Here is a tiny trained network, its code and every weight. The questions are about switching its units off for an input and a class, where a switched-off unit gives its printed mean instead of its output.

import numpy as np


def w(rows, s, z=0):
    codes = np.array(rows[::2]) - 128.0
    scale = np.full(codes.shape[1], s)
    scale[-1] = z or s
    return codes * scale


def f(y):
    return np.maximum(y, 0)


def log_softmax(a):
    a = a - a.max(-1, keepdims=True)
    return a - np.log(np.exp(a).sum(-1, keepdims=True))


def net(x, mask):
    res = np.array(x, float).reshape(1, 6) / 4 @ E
    y = f(res @ A[0][:, :-1].T + A[0][:, -1])
    res = res + np.where(mask, y, B[0][:, -1]) @ B[0][:, :-1]
    return log_softmax(res[-1] @ U[:, :-1].T + U[:, -1])


A, B = {}, {}
E = w([
[129,217,186,113,167,228,154,219],'x0',
[125,144,126,131,137,123,126,109],'x1',
[140,144,124,115,159,89,127,126],'x2',
[128,166,110,94,125,121,143,73],'x3',
[7,107,75,71,150,120,90,131],'x4',
[72,197,114,172,61,74,174,174],'x5',
],0.012)
A[0] = w([
[2,124,104,61,173,158,83,146,31],'N0',
[22,106,38,93,150,143,16,163,6],'N1',
[153,92,169,90,184,166,72,79,66],'N2',
[96,227,170,94,176,217,150,185,63],'N3',
[110,86,112,180,55,75,90,45,187],'N4',
[45,224,125,195,53,62,167,162,114],'N5',
[152,66,134,101,222,209,108,76,62],'N6',
[214,136,242,202,109,138,169,73,97],'N7',
],0.0094,0.0013)
B[0] = w([
[212,142,121,154,154,178,151,87,225],'N0',
[153,147,106,167,116,164,133,119,230],'N1',
[81,111,202,79,172,132,141,182,209],'N2',
[100,83,90,101,104,97,9,143,251],'N3',
[80,105,110,139,166,113,65,132,230],'N4',
[89,115,162,114,147,145,197,149,243],'N5',
[72,133,155,115,156,149,136,141,229],'N6',
[169,150,101,176,143,127,149,78,242],'N7',
],0.013)
U = w([
[128,119,96,122,113,98,38,99,248],'0',
[99,154,225,101,152,173,207,119,85],'1',
[253,188,109,166,151,194,149,65,28],'2',
],0.013,0.0018)

Each question gives the input, the list of numbers given to net, and the class t.
The units are the neurons (one row each of A and B). Each row of codes is followed by its name. A weight is (code - 128) times the scale printed after its matrix; where a second scale follows, it is the last column's (A, B and U).
mask holds one flag per neuron, in row order. A switched-off neuron (its flag False) gives its mean, the last column of its row in B, instead of its output. The means were averaged over made-up inputs and are rounded, as every weight is.
A unit's drop is (log p(t) with every unit on - log p(t) with that unit switched off) / (log p(t) with every unit on - log p(t) with every unit switched off).
The circuit of an input: a set's keep is (log p(t) with only the set's units on - log p(t) with every unit switched off) / (log p(t) with every unit on - log p(t) with every unit switched off). Starting from all 8 units, units are removed one at a time, each time the one whose removal leaves the highest keep (on an exact tie, the one counted first), for as long as the keep stays at least 0.8.
units of the circuit, in order: the units of the circuit, biggest drop first
top k neurons: the k neurons with the biggest drops, biggest first
drop when u is switched off: that unit's drop, to one decimal
input [3,-4,2,-5,7,1], class 2: units of the circuit, in order => N0
input [-7,-2,4,-3,-8,-8], class 1: top 2 neurons => N2; N3
input [2,6,6,6,0,0], class 0: top 2 neurons => N0; N5
input [2,-2,-8,-7,8,6], class 2: top 3 neurons => N0; N1; N2
input [-5,-7,7,-7,7,-3], class 2: units of the circuit, in order => N0; N1
input [-2,-4,8,-5,-1,5], class 1: top 2 neurons => N3; N5
input [6,4,2,-6,7,2], class 2: top 3 neurons => N0; N1; N4
input [-2,2,1,1,4,-3], class 2: top 2 neurons => N3; N5
input [8,7,-7,6,6,-8], class 0: top 2 neurons => N3; N5
input [6,-2,-8,8,-5,-1], class 0: top 2 neurons => N3; N0
input [0,0,-6,8,5,-3], class 2: top 3 neurons => N0; N5; N1
input [-1,5,1,7,4,4], class 1: top 3 neurons => N5; N7; N3
input [-5,-3,4,5,5,8], class 1: top 2 neurons => N5; N3
input [1,-2,6,4,7,8], class 1: top 2 neurons => N5; N7
input [-5,0,5,5,6,-6], class 1: top neuron => N2
input [7,-6,1,-8,-4,7], class 0: top 3 neurons => N3; N2; N6
input [2,8,8,-3,8,-2], class 2: drop when N0 is switched off => 0.3
input [-5,-2,4,-5,-6,-6], class 1: drop when N3 is switched off => 1.0
input [3,-8,-1,7,1,3], class 0: drop when N2 is switched off => 0.7
input [6,-4,-2,2,4,-5], class 0: drop when N5 is switched off => 0.4
